Below are the code and all the weights of a small trained network. Each question names an input and a class and asks about switching units off, where a switched-off unit gives its printed mean instead of its output.

import numpy as np


def w(rows, s, z=0):
    codes = np.array(rows[::2]) - 128.0
    scale = np.full(codes.shape[1], s)
    scale[-1] = z or s
    return codes * scale


def f(y):
    return np.maximum(y, 0)


def log_softmax(a):
    a = a - a.max(-1, keepdims=True)
    return a - np.log(np.exp(a).sum(-1, keepdims=True))


def net(x, mask):
    res = np.array(x, float).reshape(1, 8) / 4 @ E
    y = f(res @ A[0][:, :-1].T + A[0][:, -1])
    res = res + np.where(mask, y, B[0][:, -1]) @ B[0][:, :-1]
    return log_softmax(res[-1] @ U[:, :-1].T + U[:, -1])


A, B = {}, {}
E = w([
[53,159,85,255,121],'x0',
[188,138,60,127,105],'x1',
[252,185,208,198,203],'x2',
[90,114,63,100,162],'x3',
[99,106,224,119,17],'x4',
[154,232,61,186,66],'x5',
[52,215,162,78,162],'x6',
[85,231,131,96,137],'x7',
],0.0089)
A[0] = w([
[73,158,138,162,141,192],'N0',
[108,53,166,111,200,172],'N1',
[119,28,162,103,119,142],'N2',
[159,102,209,182,178,175],'N3',
[40,176,190,125,167,140],'N4',
[120,7,94,82,163,171],'N5',
[178,152,199,117,179,162],'N6',
[144,94,194,231,100,252],'N7',
[153,103,58,163,46,174],'N8',
[118,200,113,20,95,200],'N9',
[97,159,108,140,165,124],'N10',
[140,165,54,103,123,210],'N11',
[99,195,147,121,167,169],'N12',
[176,170,51,153,168,133],'N13',
[127,115,33,162,178,184],'N14',
[88,102,108,114,138,163],'N15',
[160,202,164,26,66,146],'N16',
[114,213,90,43,109,211],'N17',
],0.013,0.0039)
B[0] = w([
[33,170,184,119,95,187],'N0',
[185,120,73,70,63,219],'N1',
[151,124,30,76,132,222],'N2',
[182,150,179,102,92,230],'N3',
[65,110,217,104,47,208],'N4',
[126,119,52,8,106,251],'N5',
[195,115,183,146,135,228],'N6',
[160,152,92,141,48,247],'N7',
[73,167,29,131,117,236],'N8',
[89,38,147,163,168,223],'N9',
[79,181,166,148,155,175],'N10',
[96,111,86,189,189,210],'N11',
[117,122,254,187,127,201],'N12',
[111,226,105,193,193,231],'N13',
[131,201,95,86,191,229],'N14',
[124,116,142,84,152,175],'N15',
[135,44,140,179,157,221],'N16',
[109,48,147,170,181,230],'N17',
],0.0084,0.013)
U = w([
[70,131,178,122,119,150],'0',
[150,141,88,187,59,226],'1',
[142,35,143,158,180,154],'2',
[168,135,122,123,67,229],'3',
[143,198,97,167,231,101],'4',
[158,104,82,51,125,102],'5',
[246,144,170,176,125,7],'6',
[100,102,84,121,150,88],'7',
],0.012,0.0018)

Each question gives the input, the list of numbers given to net, and the class t.
The units are the neurons (one row each of A and B). Each row of codes is followed by its name. A weight is (code - 128) times the scale printed after its matrix; where a second scale follows, it is the last column's (A, B and U).
mask holds one flag per neuron, in row order. A switched-off neuron (its flag False) gives its mean, the last column of its row in B, instead of its output. The means were averaged over made-up inputs and are rounded, as every weight is.
A unit's drop is (log p(t) with every unit on - log p(t) with that unit switched off) / (log p(t) with every unit on - log p(t) with every unit switched off).
The circuit of an input: a set's keep is (log p(t) with only the set's units on - log p(t) with every unit switched off) / (log p(t) with every unit on - log p(t) with every unit switched off). Starting from the 12 units with the biggest drops (on a tie, the unit counted first), units are removed one at a time, each time the one whose removal leaves the highest keep (on an exact tie, the one counted first), for as long as the keep stays at least 0.8.
units of the circuit, in order: the units of the circuit, biggest drop first
top k neurons: the k neurons with the biggest drops, biggest first
drop when u is switched off: that unit's drop, to one decimal
input [3,-4,6,-2,4,-8,-5,2], class 6: units of the circuit, in order => (N3)
input [-6,-7,4,2,-3,-6,0,5], class 6: units of the circuit, in order => (N6, N3)
input [2,3,5,-4,-4,-3,4,6], class 6: units of the circuit, in order => (N6, N12)
input [0,0,1,-3,0,7,3,5], class 2: units of the circuit, in order => (N17, N16, N9)
input [-1,5,-4,-1,-5,-2,7,8], class 2: units of the circuit, in order => (N17, N9)
input [6,-7,6,-3,-7,3,-2,-8], class 6: top 2 neurons => (N3, N7)
input [-8,-4,-3,5,8,8,-7,1], class 7: top 3 neurons => (N8, N6, N12)
input [6,0,8,5,-3,-5,6,0], class 0: top 3 neurons => (N4, N0, N10)
input [8,-3,-1,2,8,8,0,4], class 0: top 2 neurons => (N0, N4)
input [5,-7,-6,5,3,3,2,-5], class 0: top 2 neurons => (N0, N4)
input [0,-1,7,1,6,-2,7,0], class 6: top 2 neurons => (N6, N3)
input [-1,7,4,6,-5,-6,3,-6], class 5: top 2 neurons => (N5, N1)
input [2,-3,0,2,-3,-6,8,-4], class 0: top 2 neurons => (N4, N12)
input [7,7,-7,4,-6,-4,5,-6], class 4: units of the circuit, in order => (N14)
input [-1,-4,2,-1,6,-4,-3,-1], class 3: drop when N13 is switched off => -0.1
input [-5,4,-2,2,-7,2,-2,-4], class 4: drop when N13 is switched off => 0.2
input [-5,8,-2,6,-7,6,-7,-8], class 4: drop when N14 is switched off => 0.0
